Below are the code and all the weights of a small trained network. Each question names an input and a class and asks about switching units off, where a switched-off unit gives its printed mean instead of its output.

import numpy as np


def w(rows, s, z=0):
    codes = np.array(rows[::2]) - 128.0
    scale = np.full(codes.shape[1], s)
    scale[-1] = z or s
    return codes * scale


def norm(h):
    return h / np.sqrt((h * h).mean(-1, keepdims=True) + 1e-5)


def f(y):
    return np.maximum(y, 0)


def log_softmax(a):
    a = a - a.max(-1, keepdims=True)
    return a - np.log(np.exp(a).sum(-1, keepdims=True))


def net(x, mask):
    res = np.array(x, float).reshape(1, 6) / 4 @ E
    u = 0
    for l in range(4):
        y = f(norm(res) @ A[l][:, :-1].T + A[l][:, -1])
        res = res + np.where(mask[u : u + 5], y, B[l][:, -1]) @ B[l][:, :-1]
        u += 5
    return log_softmax(norm(res)[-1] @ U[:, :-1].T + U[:, -1])


A, B = {}, {}
E = w([
[126,133,129,128,132],'x0',
[249,106,33,137,151],'x1',
[129,122,130,125,124],'x2',
[130,165,58,53,86],'x3',
[38,61,2,147,152],'x4',
[128,128,128,129,127],'x5',
],0.0015)
A[0] = w([
[129,171,100,4,145,254],'0.n1',
[240,218,157,163,85,114],'0.n2',
[137,186,210,98,94,151],'0.n3',
[45,129,114,161,130,133],'0.n4',
[99,128,187,88,90,119],'0.n5',
],0.003,0.00095)
B[0] = w([
[99,153,78,138,81,248],'0.n1',
[148,113,145,86,142,255],'0.n2',
[125,149,94,254,96,247],'0.n3',
[122,93,154,64,107,205],'0.n4',
[137,179,74,165,157,204],'0.n5',
],0.0055,0.0018)
A[1] = w([
[158,85,69,127,168,34],'1.n1',
[84,106,123,200,167,161],'1.n2',
[254,49,181,156,176,92],'1.n3',
[65,80,185,90,205,2],'1.n4',
[36,124,117,127,174,105],'1.n5',
],0.0045,0.00082)
B[1] = w([
[152,143,109,254,109,196],'1.n1',
[185,88,188,119,98,217],'1.n2',
[96,149,138,84,222,255],'1.n3',
[135,75,187,127,2,174],'1.n4',
[111,93,165,65,103,201],'1.n5',
],0.0047,0.0025)
A[2] = w([
[186,27,203,188,139,194],'2.n1',
[131,32,87,210,89,255],'2.n2',
[83,252,234,120,83,223],'2.n3',
[150,177,115,141,61,157],'2.n4',
[133,181,144,138,119,55],'2.n5',
],0.0038,0.00052)
B[2] = w([
[107,85,135,229,188,242],'2.n1',
[147,220,158,154,153,231],'2.n2',
[148,100,3,165,169,252],'2.n3',
[186,122,121,76,204,206],'2.n4',
[154,52,63,150,97,160],'2.n5',
],0.0035,0.0025)
A[3] = w([
[146,126,169,210,186,154],'3.n1',
[60,158,120,49,123,8],'3.n2',
[156,132,61,85,136,128],'3.n3',
[255,168,120,157,140,74],'3.n4',
[200,133,149,39,189,165],'3.n5',
],0.0058,0.0015)
B[3] = w([
[148,152,141,88,195,254],'3.n1',
[45,129,106,72,252,153],'3.n2',
[172,122,181,192,88,195],'3.n3',
[49,79,142,104,80,247],'3.n4',
[176,208,162,25,44,187],'3.n5',
],0.0042)
U = w([
[163,107,174,234,254,250],'0',
[153,167,28,214,58,233],'1',
[78,5,240,134,67,76],'2',
[10,106,73,24,152,42],'3',
[197,212,213,9,213,53],'4',
[219,167,156,40,13,75],'5',
],0.0091,0.002)

Each question gives the input, the list of numbers given to net, and the class t.
The units are the neurons (one row each of A and B). Each row of codes is followed by its name. A weight is (code - 128) times the scale printed after its matrix; where a second scale follows, it is the last column's (A, B and U).
mask holds one flag per neuron, layer by layer. A switched-off neuron (its flag False) gives its mean, the last column of its row in B, instead of its output. The means were averaged over made-up inputs and are rounded, as every weight is.
A unit's drop is (log p(t) with every unit on - log p(t) with that unit switched off) / (log p(t) with every unit on - log p(t) with every unit switched off).
The circuit of an input: a set's keep is (log p(t) with only the set's units on - log p(t) with every unit switched off) / (log p(t) with every unit on - log p(t) with every unit switched off). Starting from the 12 units with the biggest drops (on a tie, the unit counted first), units are removed one at a time, each time the one whose removal leaves the highest keep (on an exact tie, the one counted first), for as long as the keep stays at least 0.8.
units of the circuit, in order: the units of the circuit, biggest drop first
unit that matters most: the unit with the biggest drop
top k neurons: the k neurons with the biggest drops, biggest first
top k neurons in layer l: the k neurons of layer l with the biggest drops, biggest first
drop of u: that unit's drop, to one decimal
input [7,-3,-2,-8,5,1], class 2: units of the circuit, in order : (1.n4; 0.n3)
input [-6,-3,7,4,-8,-1], class 1: units of the circuit, in order : (0.n3; 2.n3)
input [0,3,8,-1,0,5], class 4: units of the circuit, in order : (1.n3; 0.n1; 3.n5)
input [-3,0,-8,-8,2,8], class 2: units of the circuit, in order : (0.n3; 1.n4)
input [-3,-1,4,8,-3,6], class 1: unit that matters most : 0.n1
input [6,1,-8,4,-1,-2], class 5: top 2 neurons in layer 3 : (3.n3; 3.n5)
input [-1,2,-7,-1,0,-5], class 4: units of the circuit, in order : (1.n3; 0.n1; 3.n5)
input [1,-6,-4,0,7,5], class 2: units of the circuit, in order : (1.n3; 1.n2)
input [6,-1,6,-3,1,0], class 2: units of the circuit, in order : (0.n3; 1.n4)
input [-6,2,7,-1,0,7], class 4: top 2 neurons : (1.n3; 0.n1)
input [-2,-5,-1,0,6,1], class 2: top 2 neurons : (1.n4; 0.n1)
input [-3,-1,-4,-8,7,-3], class 2: top 2 neurons in layer 0 : (0.n3; 0.n4)
input [6,8,-3,-5,-5,4], class 4: top 2 neurons : (3.n5; 1.n3)
input [6,-3,-7,-3,-8,5], class 0: top 2 neurons : (0.n3; 2.n3)
input [-2,8,-7,0,-1,0], class 4: top 2 neurons : (1.n1; 1.n3)
input [-7,8,-1,-7,-5,-7], class 4: top 2 neurons : (1.n3; 3.n5)
input [1,-4,8,0,-2,-4], class 0: top 2 neurons : (0.n3; 1.n2)
input [5,-5,0,1,-6,5], class 1: unit that matters most : 2.n3
input [5,8,-3,-5,-1,-3], class 4: top 3 neurons : (1.n3; 3.n5; 0.n3)
input [4,-3,-4,6,-8,7], class 1: unit that matters most : 0.n3
input [0,-8,8,0,-5,7], class 0: top 2 neurons in layer 0 : (0.n3; 0.n1)
input [-8,-1,0,0,3,0], class 2: drop of 1.n4 : 0.9
input [1,0,8,-2,-4,-2], class 0: drop of 0.n2 : -0.1
input [5,-8,6,-6,-6,5], class 0: drop of 2.n3 : 0.1
input [-8,-1,2,7,-2,2], class 1: drop of 0.n1 : 0.2
